Below is a small trained network, with its code and all its weights. Each question gives an input and a target symbol and asks what happens when units are switched off, that is, made to give their printed mean instead of their output.

import numpy as np


def w(rows, s, z=0):
    codes = np.array(rows[::2]) - 128.0
    scale = np.full(codes.shape[1], s)
    scale[-1] = z or s
    return codes * scale


def f(y):
    return y / 2 * (1 + np.tanh(0.7978845608 * (y + 0.044715 * y**3)))


def softmax(a):
    e = np.exp(a - a.max(-1, keepdims=True))
    return e / e.sum(-1, keepdims=True)


def log_softmax(a):
    a = a - a.max(-1, keepdims=True)
    return a - np.log(np.exp(a).sum(-1, keepdims=True))


def net(x, mask):
    ids = ['αβγζηθλμπστφψω'.index(c) for c in x.split()]
    T = len(ids)
    res = E[ids] + P[:T]
    q, k, v = (res @ M[0].T for M in (Q, K, V))
    z = softmax(np.where(np.tri(T) > 0, q @ k.T / 2**0.5, -1e9)) @ v
    res = res + np.where(mask[0], z, O[0][:, -1]) @ O[0][:, :-1]
    y = f(res @ A[0][:, :-1].T + A[0][:, -1])
    res = res + np.where(mask[1:13], y, B[0][:, -1]) @ B[0][:, :-1]
    return log_softmax(res[-1] @ U[:, :-1].T + U[:, -1])


Q, K, V, O, A, B = {}, {}, {}, {}, {}, {}
E = w([
[108,143,194],'α',
[91,185,96],'β',
[97,108,103],'γ',
[100,78,143],'ζ',
[94,68,25],'η',
[89,155,6],'θ',
[86,152,81],'λ',
[171,115,80],'μ',
[88,119,138],'π',
[101,170,112],'σ',
[104,50,174],'τ',
[85,123,236],'φ',
[82,176,36],'ψ',
[92,86,190],'ω',
],0.02)
P = w([
[175,204,103],'0',
[7,101,136],'1',
[9,104,134],'2',
[10,106,143],'3',
[1,90,136],'4',
[3,99,153],'5',
[5,110,128],'6',
[3,111,127],'7',
[5,92,120],'8',
[4,112,87],'9',
],0.0071)
Q[0] = w([
[186,139,99],'H1',
[250,143,156],'H1',
],0.021)
K[0] = w([
[38,96,116],'H1',
[10,90,136],'H1',
],0.013)
V[0] = w([
[128,249,120],'H1',
[128,181,210],'H1',
],0.018)
O[0] = w([
[224,230,130,251],'H1',
[38,253,157,148],'H1',
],0.019,0.0028)
A[0] = w([
[40,185,48,151],'N1',
[180,146,121,124],'N2',
[119,189,120,213],'N3',
[175,108,70,116],'N4',
[60,70,127,120],'N5',
[6,100,138,132],'N6',
[170,101,219,133],'N7',
[94,127,177,107],'N8',
[180,163,142,171],'N9',
[132,58,154,157],'N10',
[172,185,129,190],'N11',
[109,208,161,12],'N12',
],0.011,0.012)
B[0] = w([
[183,97,198,241],'N1',
[92,165,73,164],'N2',
[88,15,243,221],'N3',
[106,102,182,172],'N4',
[192,137,156,219],'N5',
[202,196,89,255],'N6',
[86,127,41,147],'N7',
[166,38,73,162],'N8',
[85,45,106,188],'N9',
[136,234,99,190],'N10',
[57,48,75,208],'N11',
[154,254,29,191],'N12',
],0.0064,0.024)
U = w([
[109,114,141,224],'α',
[118,135,70,100],'β',
[137,87,146,167],'γ',
[182,143,104,131],'ζ',
[188,24,203,1],'η',
[167,105,69,113],'θ',
[70,30,152,135],'λ',
[148,96,133,101],'μ',
[81,2,244,145],'π',
[100,120,88,104],'σ',
[225,156,102,118],'τ',
[159,168,107,78],'φ',
[110,55,127,115],'ψ',
[211,77,251,165],'ω',
],0.0083,0.0063)

Each question gives the input, a string of symbols that net reads in full, and the target symbol t.
The units are the heads (2 rows each of Q, K, V and O) and the neurons (one row each of A and B). Each row of codes is followed by its name. A weight is (code - 128) times the scale printed after its matrix; where a second scale follows, it is the last column's (O, A, B and U).
mask holds one flag per unit, heads first, then neurons. A switched-off unit (its flag False) gives its mean, the last column of its rows in O or B, instead of its output. The means were averaged over made-up inputs and are rounded, as every weight is.
A unit's drop is (log p(t) with every unit on - log p(t) with that unit switched off) / (log p(t) with every unit on - log p(t) with every unit switched off).
The circuit of an input: a set's keep is (log p(t) with only the set's units on - log p(t) with every unit switched off) / (log p(t) with every unit on - log p(t) with every unit switched off). Starting from the 12 units with the biggest drops (on a tie, the unit counted first), units are removed one at a time, each time the one whose removal leaves the highest keep (on an exact tie, the one counted first), for as long as the keep stays at least 0.8.
circuit, biggest first: the units of the circuit, biggest drop first
unit that matters most: the unit with the biggest drop
k most important neurons: the k neurons with the biggest drops, biggest first
drop of u: that unit's drop, to one decimal
input π γ η σ ω ω ω β, target π: unit that matters most : N6
input θ π φ, target θ: 2 most important neurons : [N3, N7]
input θ ω τ, target θ: circuit, biggest first : [H1, N7, N1, N9]
input λ λ ψ π π θ ω λ τ ψ, target λ: circuit, biggest first : [N6, N12]
input ω φ θ ζ, target ω: 4 most important neurons : [N6, N11, N1, N12]
input τ α ζ γ α, target τ: 2 most important neurons : [N6, N3]
input θ ζ β, target θ: 3 most important neurons : [N3, N2, N1]
input α γ ω π ω, target α: 3 most important neurons : [N12, N3, N11]
input α α θ θ τ α θ π, target α: 4 most important neurons : [N12, N3, N11, N6]
input β ω π, target β: 2 most important neurons : [N12, N11]
input θ α γ ψ ω ω σ, target θ: 2 most important neurons : [N3, N2]
input λ ψ τ θ, target λ: 3 most important neurons : [N6, N11, N12]
input τ τ θ, target τ: 4 most important neurons : [N6, N3, N5, N11]
input φ θ α ζ ω π λ ζ ω λ, target φ: unit that matters most : N12
input ω ζ π θ λ, target ω: drop of N8 : 0.0
input φ π τ θ θ ω ω ω, target φ: drop of N6 : 0.2
input ω α τ α γ ω β, target ω: drop of N3 : 0.2
